Here is a tiny trained network, its code and every weight. The questions are about switching its units off for an input and a class, where a switched-off unit gives its printed mean instead of its output.

import numpy as np


def w(rows, s, z=0):
    codes = np.array(rows[::2]) - 128.0
    scale = np.full(codes.shape[1], s)
    scale[-1] = z or s
    return codes * scale


def norm(h):
    return h / np.sqrt((h * h).mean(-1, keepdims=True) + 1e-5)


def f(y):
    return y / 2 * (1 + np.tanh(0.7978845608 * (y + 0.044715 * y**3)))


def log_softmax(a):
    a = a - a.max(-1, keepdims=True)
    return a - np.log(np.exp(a).sum(-1, keepdims=True))


def net(x, mask):
    res = np.array(x, float).reshape(1, 4) / 4 @ E
    u = 0
    for l in range(3):
        y = f(norm(res) @ A[l][:, :-1].T + A[l][:, -1])
        res = res + np.where(mask[u : u + 9], y, B[l][:, -1]) @ B[l][:, :-1]
        u += 9
    return log_softmax(norm(res)[-1] @ U[:, :-1].T + U[:, -1])


A, B = {}, {}
E = w([
[57,85,251,3,229,81],'x0',
[137,160,186,151,28,70],'x1',
[253,188,120,89,183,117],'x2',
[113,210,182,239,199,160],'x3',
],0.0065)
A[0] = w([
[128,151,236,138,45,34,77],'L0N1',
[167,26,103,62,101,99,75],'L0N2',
[118,184,169,191,164,99,3],'L0N3',
[215,71,108,62,63,71,78],'L0N4',
[157,156,175,237,209,57,82],'L0N5',
[13,69,173,179,53,148,87],'L0N6',
[83,114,232,76,126,41,58],'L0N7',
[176,138,221,211,2,15,43],'L0N8',
[240,172,168,89,117,108,11],'L0N9',
],0.0086,0.0053)
B[0] = w([
[52,159,63,89,204,159,227],'L0N1',
[63,135,170,192,167,127,220],'L0N2',
[89,110,178,160,111,105,145],'L0N3',
[71,130,163,213,127,93,243],'L0N4',
[57,90,157,166,110,82,219],'L0N5',
[219,102,165,132,154,61,234],'L0N6',
[127,193,106,88,103,144,254],'L0N7',
[102,136,5,142,150,123,254],'L0N8',
[171,171,140,149,133,59,167],'L0N9',
],0.014,0.0039)
A[1] = w([
[105,49,162,126,179,169,67],'L1N1',
[225,152,173,112,132,119,132],'L1N2',
[163,109,209,114,47,169,23],'L1N3',
[141,87,156,128,119,221,145],'L1N4',
[169,2,117,128,197,233,106],'L1N5',
[176,30,192,129,51,163,1],'L1N6',
[60,137,160,181,84,99,70],'L1N7',
[111,59,38,51,116,28,126],'L1N8',
[121,87,125,144,220,199,91],'L1N9',
],0.0095,0.0087)
B[1] = w([
[173,209,68,143,77,128,152],'L1N1',
[163,193,136,109,120,72,146],'L1N2',
[142,143,117,177,193,103,99],'L1N3',
[206,162,100,93,55,103,128],'L1N4',
[81,254,58,196,233,89,205],'L1N5',
[154,130,231,100,75,104,110],'L1N6',
[26,111,187,175,82,158,220],'L1N7',
[148,238,149,233,165,111,254],'L1N8',
[57,202,63,165,150,120,176],'L1N9',
],0.0093,0.0027)
A[2] = w([
[117,107,174,148,141,152,136],'L2N1',
[168,144,117,140,43,211,1],'L2N2',
[194,88,119,200,81,188,113],'L2N3',
[147,48,116,170,161,181,23],'L2N4',
[101,125,175,29,173,183,69],'L2N5',
[168,129,73,141,9,199,121],'L2N6',
[143,44,133,105,109,189,69],'L2N7',
[187,118,152,163,161,21,145],'L2N8',
[183,47,120,103,73,92,108],'L2N9',
],0.015,0.0048)
B[2] = w([
[109,91,125,193,106,138,162],'L2N1',
[186,79,125,16,90,87,142],'L2N2',
[180,93,163,94,56,42,191],'L2N3',
[110,190,109,205,111,105,126],'L2N4',
[195,59,90,77,48,37,197],'L2N5',
[140,149,119,69,154,14,193],'L2N6',
[240,191,110,77,159,86,119],'L2N7',
[113,209,170,91,23,235,254],'L2N8',
[104,208,173,160,10,141,131],'L2N9',
],0.013,0.0065)
U = w([
[90,220,9,152,221,135,176],'0',
[186,119,127,42,82,42,176],'1',
[142,253,213,134,66,196,158],'2',
[27,140,194,207,124,109,138],'3',
[88,170,96,137,111,198,155],'4',
[220,8,147,117,224,222,11],'5',
[216,23,141,135,212,212,11],'6',
],0.014,0.012)

Each question gives the input, the list of numbers given to net, and the class t.
The units are the neurons (one row each of A and B). Each row of codes is followed by its name. A weight is (code - 128) times the scale printed after its matrix; where a second scale follows, it is the last column's (A, B and U).
mask holds one flag per neuron, layer by layer. A switched-off neuron (its flag False) gives its mean, the last column of its row in B, instead of its output. The means were averaged over made-up inputs and are rounded, as every weight is.
A unit's drop is (log p(t) with every unit on - log p(t) with that unit switched off) / (log p(t) with every unit on - log p(t) with every unit switched off).
The circuit of an input: a set's keep is (log p(t) with only the set's units on - log p(t) with every unit switched off) / (log p(t) with every unit on - log p(t) with every unit switched off). Starting from the 12 units with the biggest drops (on a tie, the unit counted first), units are removed one at a time, each time the one whose removal leaves the highest keep (on an exact tie, the one counted first), for as long as the keep stays at least 0.8.
units of the circuit, in order: the units of the circuit, biggest drop first
most important unit: the unit with the biggest drop
top k neurons: the k neurons with the biggest drops, biggest first
top k neurons in layer l: the k neurons of layer l with the biggest drops, biggest first
input [-6,6,-1,0], class 0: most important unit => L0N8
input [-8,7,3,-2], class 1: top 2 neurons => L1N5, L2N3
input [-3,2,4,6], class 3: top 2 neurons in layer 0 => L0N5, L0N6
input [7,8,-3,6], class 0: top 2 neurons => L0N1, L0N8
input [-2,0,-8,2], class 2: units of the circuit, in order => L0N6, L2N8
input [-2,4,-5,4], class 2: units of the circuit, in order => L0N6, L2N8
input [-5,5,-4,5], class 0: top 2 neurons => L0N8, L0N4
input [-8,-6,8,7], class 1: top 4 neurons => L0N1, L0N6, L2N3, L0N2
input [-6,-1,-5,-5], class 1: top 2 neurons => L2N3, L2N6
input [5,8,-4,6], class 0: top 2 neurons => L0N1, L0N8
input [7,-1,-8,-6], class 2: units of the circuit, in order => L0N6, L1N8, L2N8
input [8,-4,-7,7], class 1: top 2 neurons => L2N5, L0N4
input [3,-1,-8,-5], class 2: top 2 neurons => L0N6, L2N8
input [-2,4,-5,-3], class 2: most important unit => L0N6
input [1,-2,6,7], class 3: top 3 neurons => L0N5, L0N6, L1N7
input [-3,-5,6,4], class 2: top 2 neurons in layer 0 => L0N1, L0N8
input [0,-6,-5,-8], class 3: top 4 neurons => L0N2, L0N1, L0N4, L0N8
input [7,7,5,-1], class 0: top 2 neurons in layer 0 => L0N1, L0N9
input [-8,0,-7,-4], class 1: top 2 neurons in layer 2 => L2N6, L2N3
input [5,-3,3,8], class 3: units of the circuit, in order => L0N5
input [-1,-2,5,-8], class 3: top 2 neurons in layer 0 => L0N4, L0N2
input [2,-6,8,5], class 2: top 3 neurons => L0N1, L2N8, L0N8
input [8,-4,-6,-3], class 1: top 2 neurons => L0N7, L2N5
input [6,6,3,0], class 0: top 2 neurons in layer 0 => L0N1, L0N8
